[[-2.45  3.22  0.07  1.40 -2.76 -3.53 -4.18]
 [ 0.39 -1.28 -1.91 -1.70  0.73 -3.29  0.54]
 [ 1.29 -0.95 -0.16 -1.47  2.37 -0.11  2.19]
 [ 0.91  1.16  1.61  0.79 -2.33  1.98 -2.40]
 [-1.37  0.94  0.98  0.28 -1.35 -5.09  0.04]
 [ 0.89 -1.57  0.94 -3.18  2.24  1.38  4.21]
 [ 2.49 -3.97  1.25 -4.02  5.35 -0.71  5.13]
 [-1.39  1.15  0.39 -1.26 -2.88  3.42 -3.58]
 [-0.37 -0.87 -2.34 -0.17 -1.73 -2.86 -0.58]
 [ 0.48 -2.65 -1.27 -1.16  3.00  0.53  0.99]]
->
[[-4.18  0.54  2.19 -2.40  0.04  4.21  5.13 -3.58 -0.58  0.99]
 [-3.53 -3.29 -0.11  1.98 -5.09  1.38 -0.71  3.42 -2.86  0.53]
 [-2.76  0.73  2.37 -2.33 -1.35  2.24  5.35 -2.88 -1.73  3.00]
 [ 1.40 -1.70 -1.47  0.79  0.28 -3.18 -4.02 -1.26 -0.17 -1.16]
 [ 0.07 -1.91 -0.16  1.61  0.98  0.94  1.25  0.39 -2.34 -1.27]
 [ 3.22 -1.28 -0.95  1.16  0.94 -1.57 -3.97  1.15 -0.87 -2.65]
 [-2.45  0.39  1.29  0.91 -1.37  0.89  2.49 -1.39 -0.37  0.48]]

[[ 1.16 -2.45  1.69  2.65  0.40]
 [ 1.17 -1.08 -1.04 -0.33 -1.38]
 [ 1.10 -1.57  2.38  2.55  1.65]
 [-1.54 -1.75  2.49  1.88 -4.29]
 [ 0.66  2.36 -0.06 -2.60  2.23]
 [-1.38 -0.93  2.13  2.15 -3.99]
 [ 0.71 -0.47 -0.42 -1.87  0.03]
 [ 1.45 -2.29  2.48  4.07  0.48]
 [ 0.53  0.48 -0.89  0.70 -0.24]
 [-1.15 -2.54  2.62  2.11 -2.96]]
->
[[ 0.40 -1.38  1.65 -4.29  2.23 -3.99  0.03  0.48 -0.24 -2.96]
 [ 2.65 -0.33  2.55  1.88 -2.60  2.15 -1.87  4.07  0.70  2.11]
 [ 1.69 -1.04  2.38  2.49 -0.06  2.13 -0.42  2.48 -0.89  2.62]
 [-2.45 -1.08 -1.57 -1.75  2.36 -0.93 -0.47 -2.29  0.48 -2.54]
 [ 1.16  1.17  1.10 -1.54  0.66 -1.38  0.71  1.45  0.53 -1.15]]

[[ 1.96  0.70  0.55 -2.14  2.47  3.34  0.11 -2.47 -4.46 -0.58 -0.41]
 [-1.37 -1.77 -2.42  1.31 -2.59 -2.69  0.63  3.87  2.65  0.51 -0.04]]
->
[[-0.41 -0.04]
 [-0.58  0.51]
 [-4.46  2.65]
 [-2.47  3.87]
 [ 0.11  0.63]
 [ 3.34 -2.69]
 [ 2.47 -2.59]
 [-2.14  1.31]
 [ 0.55 -2.42]
 [ 0.70 -1.77]
 [ 1.96 -1.37]]

[[-2.22  1.57  2.56  1.18  4.26 -1.30 -2.06  2.83 -0.18]
 [ 0.78  5.41  1.61 -0.86  4.07 -1.84  0.83  0.64  0.77]
 [-0.37  4.79 -1.41 -1.59  0.08 -0.63  1.88 -0.38 -0.64]
 [-4.25  2.87 -1.44 -1.63 -0.42  1.48  1.96  0.44 -2.45]]
->
[[-0.18  0.77 -0.64 -2.45]
 [ 2.83  0.64 -0.38  0.44]
 [-2.06  0.83  1.88  1.96]
 [-1.30 -1.84 -0.63  1.48]
 [ 4.26  4.07  0.08 -0.42]
 [ 1.18 -0.86 -1.59 -1.63]
 [ 2.56  1.61 -1.41 -1.44]
 [ 1.57  5.41  4.79  2.87]
 [-2.22  0.78 -0.37 -4.25]]

[[-0.34 -2.66  1.69 -3.23 -0.84]
 [ 1.64 -0.28 -2.55 -3.27  2.40]
 [ 3.54 -3.34 -2.21  0.85  0.64]
 [-0.69 -1.07  0.63 -4.60  0.38]]
->
[[-0.84  2.40  0.64  0.38]
 [-3.23 -3.27  0.85 -4.60]
 [ 1.69 -2.55 -2.21  0.63]
 [-2.66 -0.28 -3.34 -1.07]
 [-0.34  1.64  3.54 -0.69]]

[[ 1.10 -3.20 -2.53]
 [-2.22  3.26  4.17]
 [-2.58 -3.69 -3.96]
 [-1.67  0.87  0.84]
 [ 0.10 -2.23  1.04]
 [ 0.55  4.81 -4.12]]
->
[[-2.53  4.17 -3.96  0.84  1.04 -4.12]
 [-3.20  3.26 -3.69  0.87 -2.23  4.81]
 [ 1.10 -2.22 -2.58 -1.67  0.10  0.55]]
